Here is a tiny trained network, its code and every weight. The questions are about switching its units off for an input and a target symbol, where a switched-off unit gives its printed mean instead of its output.

import numpy as np


def w(rows, s, z=0):
    codes = np.array(rows[::2]) - 128.0
    scale = np.full(codes.shape[1], s)
    scale[-1] = z or s
    return codes * scale


def norm(h):
    return h / np.sqrt((h * h).mean(-1, keepdims=True) + 1e-5)


def f(y):
    return y / 2 * (1 + np.tanh(0.7978845608 * (y + 0.044715 * y**3)))


def softmax(a):
    e = np.exp(a - a.max(-1, keepdims=True))
    return e / e.sum(-1, keepdims=True)


def log_softmax(a):
    a = a - a.max(-1, keepdims=True)
    return a - np.log(np.exp(a).sum(-1, keepdims=True))


def net(x, mask):
    ids = ['αβγδεζημξπστφψω'.index(c) for c in x.split()]
    T = len(ids)
    res = E[ids] + P[:T]
    u = 0
    for l in range(2):
        q, k, v = (norm(res) @ M[l].T for M in (Q, K, V))
        z = softmax(np.where(np.tri(T) > 0, q @ k.T / 3**0.5, -1e9)) @ v
        res = res + np.where(mask[u], z, O[l][:, -1]) @ O[l][:, :-1]
        u += 1
        y = f(norm(res) @ A[l][:, :-1].T + A[l][:, -1])
        res = res + np.where(mask[u : u + 16], y, B[l][:, -1]) @ B[l][:, :-1]
        u += 16
    return log_softmax(norm(res)[-1] @ U[:, :-1].T + U[:, -1])


Q, K, V, O, A, B = {}, {}, {}, {}, {}, {}
E = w([
[125,147,95,195,175],'α',
[4,100,2,83,129],'β',
[95,210,144,141,80],'γ',
[191,177,152,103,57],'δ',
[118,144,148,70,102],'ε',
[184,181,155,110,58],'ζ',
[92,144,115,180,173],'η',
[100,79,131,32,148],'μ',
[207,116,164,177,175],'ξ',
[123,205,176,130,89],'π',
[152,202,161,120,48],'σ',
[158,204,162,119,49],'τ',
[128,154,110,203,177],'φ',
[143,192,123,183,98],'ψ',
[118,129,92,171,177],'ω',
],0.0038)
P = w([
[94,71,204,127,69],'0',
[199,235,89,66,150],'1',
[102,65,225,159,64],'2',
[148,223,75,67,96],'3',
[91,63,226,150,44],'4',
[121,235,66,80,51],'5',
[93,64,232,152,31],'6',
[95,253,70,90,15],'7',
[108,80,249,172,29],'8',
],0.0011)
Q[0] = w([
[254,253,117,110,77],'0.h1',
[211,138,164,88,46],'0.h1',
[180,212,94,137,100],'0.h1',
],0.0039)
K[0] = w([
[212,173,232,253,86],'0.h1',
[226,151,125,150,22],'0.h1',
[197,173,165,245,162],'0.h1',
],0.0035)
V[0] = w([
[160,100,116,75,122],'0.h1',
[158,92,82,99,102],'0.h1',
[6,68,19,71,74],'0.h1',
],0.0026)
O[0] = w([
[220,154,222,99,87,2],'0.h1',
[205,221,104,109,76,12],'0.h1',
[166,194,199,251,189,27],'0.h1',
],0.0023,0.00086)
A[0] = w([
[223,114,146,41,57,126],'0.n1',
[238,140,90,98,135,207],'0.n2',
[21,234,139,55,82,254],'0.n3',
[77,102,50,127,183,166],'0.n4',
[145,202,122,125,200,83],'0.n5',
[99,229,192,160,130,35],'0.n6',
[125,243,112,127,98,169],'0.n7',
[245,166,124,185,143,224],'0.n8',
[130,252,76,119,146,144],'0.n9',
[131,12,65,187,120,132],'0.n10',
[187,133,234,174,165,157],'0.n11',
[86,143,195,139,122,4],'0.n12',
[196,191,199,80,44,27],'0.n13',
[30,42,76,139,186,240],'0.n14',
[100,134,170,141,93,22],'0.n15',
[177,84,148,38,95,210],'0.n16',
],0.0029,0.00063)
B[0] = w([
[85,174,133,229,132,146],'0.n1',
[87,57,140,142,130,124],'0.n2',
[178,64,109,173,238,245],'0.n3',
[179,128,170,164,100,200],'0.n4',
[134,118,158,55,90,135],'0.n5',
[145,77,94,120,121,152],'0.n6',
[202,70,105,105,163,174],'0.n7',
[53,4,128,47,145,149],'0.n8',
[160,70,112,37,123,176],'0.n9',
[158,142,188,111,173,161],'0.n10',
[50,79,103,29,151,143],'0.n11',
[114,112,103,168,112,125],'0.n12',
[169,149,114,193,105,143],'0.n13',
[204,177,197,164,161,250],'0.n14',
[125,132,99,178,111,123],'0.n15',
[47,220,103,232,224,137],'0.n16',
],0.0021,0.0017)
Q[1] = w([
[128,120,137,223,133],'1.h1',
[74,117,252,255,150],'1.h1',
[187,148,166,177,119],'1.h1',
],0.0056)
K[1] = w([
[70,66,94,84,72],'1.h1',
[22,70,121,94,66],'1.h1',
[3,96,47,88,161],'1.h1',
],0.004)
V[1] = w([
[180,43,252,171,98],'1.h1',
[123,55,123,46,135],'1.h1',
[205,11,95,182,74],'1.h1',
],0.0026)
O[1] = w([
[127,84,238,141,86,142],'1.h1',
[5,29,150,147,102,2],'1.h1',
[202,44,127,189,177,71],'1.h1',
],0.0021,0.00083)
A[1] = w([
[153,136,46,20,142,97],'1.n1',
[144,112,201,96,172,150],'1.n2',
[72,78,171,92,111,167],'1.n3',
[86,108,93,132,195,214],'1.n4',
[151,86,200,163,133,131],'1.n5',
[99,247,96,117,159,161],'1.n6',
[160,51,139,126,105,159],'1.n7',
[179,131,163,97,166,167],'1.n8',
[166,161,108,122,37,255],'1.n9',
[130,160,118,178,62,111],'1.n10',
[194,118,22,4,125,81],'1.n11',
[165,110,151,120,128,85],'1.n12',
[76,127,164,127,154,95],'1.n13',
[131,227,190,194,125,135],'1.n14',
[104,128,159,173,119,74],'1.n15',
[199,150,67,134,151,94],'1.n16',
],0.004,0.00083)
B[1] = w([
[55,145,166,151,222,178],'1.n1',
[81,191,95,101,131,164],'1.n2',
[207,169,55,203,92,126],'1.n3',
[176,229,123,177,79,236],'1.n4',
[43,148,142,92,97,182],'1.n5',
[130,98,96,216,28,252],'1.n6',
[78,207,130,198,145,120],'1.n7',
[52,140,89,101,112,156],'1.n8',
[56,135,177,162,217,161],'1.n9',
[138,133,111,57,252,154],'1.n10',
[49,228,127,105,242,197],'1.n11',
[73,133,175,97,151,111],'1.n12',
[185,146,120,69,98,152],'1.n13',
[135,77,30,45,144,250],'1.n14',
[95,142,159,28,100,152],'1.n15',
[89,129,169,124,69,192],'1.n16',
],0.0022,0.0016)
U = w([
[161,127,145,133,133,14],'α',
[137,50,86,127,155,109],'β',
[131,88,54,54,62,159],'γ',
[55,222,104,109,249,207],'δ',
[185,91,125,121,177,50],'ε',
[141,50,145,197,177,104],'ζ',
[165,106,159,79,173,85],'η',
[180,139,157,132,130,37],'μ',
[130,136,142,104,131,5],'ξ',
[147,198,35,248,86,216],'π',
[113,58,115,72,146,164],'σ',
[180,142,149,122,123,26],'τ',
[36,78,255,179,71,217],'φ',
[173,154,163,123,114,34],'ψ',
[94,187,130,50,11,141],'ω',
],0.0076,0.0029)

Each question gives the input, a string of symbols that net reads in full, and the target symbol t.
The units are the heads (3 rows each of Q, K, V and O) and the neurons (one row each of A and B). Each row of codes is followed by its name. A weight is (code - 128) times the scale printed after its matrix; where a second scale follows, it is the last column's (O, A, B and U).
mask holds one flag per unit, layer by layer, with each layer's heads first. A switched-off unit (its flag False) gives its mean, the last column of its rows in O or B, instead of its output. The means were averaged over made-up inputs and are rounded, as every weight is.
A unit's drop is (log p(t) with every unit on - log p(t) with that unit switched off) / (log p(t) with every unit on - log p(t) with every unit switched off).
The circuit of an input: a set's keep is (log p(t) with only the set's units on - log p(t) with every unit switched off) / (log p(t) with every unit on - log p(t) with every unit switched off). Starting from the 12 units with the biggest drops (on a tie, the unit counted first), units are removed one at a time, each time the one whose removal leaves the highest keep (on an exact tie, the one counted first), for as long as the keep stays at least 0.8.
circuit, biggest first: the units of the circuit, biggest drop first
top k neurons: the k neurons with the biggest drops, biggest first
k most important neurons of layer l: the k neurons of layer l with the biggest drops, biggest first
input μ α η ε, target δ: circuit, biggest first : 1.n11
input η ζ ξ ζ τ, target φ: circuit, biggest first : 1.n9; 1.n4
input ξ ψ β α η η η β ε, target γ: 2 most important neurons of layer 1 : 1.n14; 1.n15
input α ξ φ η τ η β η ζ, target π: circuit, biggest first : 0.n13; 0.n1; 0.n16; 1.h1
input η β η η μ ξ ε ξ η, target φ: circuit, biggest first : 1.n15; 1.n11; 0.n3; 0.n16
input φ η η φ ξ η δ, target φ: circuit, biggest first : 1.n9; 1.n4; 0.n1
input σ α τ γ β η ω, target π: circuit, biggest first : 1.n4; 0.n3; 1.n1
input φ ε η ζ η δ α, target γ: 3 most important neurons of layer 1 : 1.n14; 1.n11; 1.n1
input η η η φ β η η α τ, target π: 4 most important neurons of layer 1 : 1.n11; 1.n1; 1.n13; 1.n9
input μ ε η ω η τ β μ η, target ω: 3 most important neurons of layer 0 : 0.n3; 0.n11; 0.n16
input ζ μ τ γ, target δ: top 2 neurons : 1.n11; 0.n9
input η ξ α ξ, target π: top 4 neurons : 1.n3; 0.n1; 0.n16; 0.n8
input ξ ψ η η ε ε η δ, target δ: 2 most important neurons of layer 1 : 1.n9; 1.n11
input ξ η γ ε μ ζ, target δ: top 3 neurons : 1.n9; 1.n11; 1.n10
input ψ η ζ β η η η β μ, target ω: top 2 neurons : 1.n11; 1.n10
input ε γ η η η η ξ η φ, target φ: top 4 neurons : 0.n11; 0.n8; 1.n5; 1.n11
input φ ε τ, target π: top 4 neurons : 0.n16; 0.n1; 0.n13; 1.n11
input ξ β η α η ξ ε, target γ: top 2 neurons : 0.n16; 1.n14
input μ φ β β ζ, target π: 2 most important neurons of layer 1 : 1.n11; 1.n9
input ξ ξ ε φ φ, target γ: top 2 neurons : 0.n16; 1.n14
input μ η ξ ω η, target φ: top 3 neurons : 0.n11; 0.n8; 1.n11
input η β ξ ξ δ η η φ δ, target φ: top 2 neurons : 1.n9; 1.n4
input φ ζ ξ η ζ, target φ: most important neuron of layer 0 : 0.n14
input ε β η, target π: top 3 neurons : 1.n11; 0.n9; 1.n4
input η η π ξ η η ξ ξ α, target φ: 3 most important neurons of layer 0 : 0.n3; 0.n8; 0.n2
input ξ φ η ξ α, target φ: top 4 neurons : 1.n5; 1.n11; 0.n2; 0.n3
input η α β η δ, target π: 4 most important neurons of layer 0 : 0.n13; 0.n1; 0.n16; 0.n10
input β η μ η η τ ξ ξ ζ, target φ: 3 most important neurons of layer 1 : 1.n9; 1.n4; 1.n11
input ξ φ μ α α γ, target δ: top 3 neurons : 1.n11; 0.n9; 0.n7
input ξ ε β φ η β η η δ, target π: 3 most important neurons of layer 1 : 1.n11; 1.n9; 1.n1
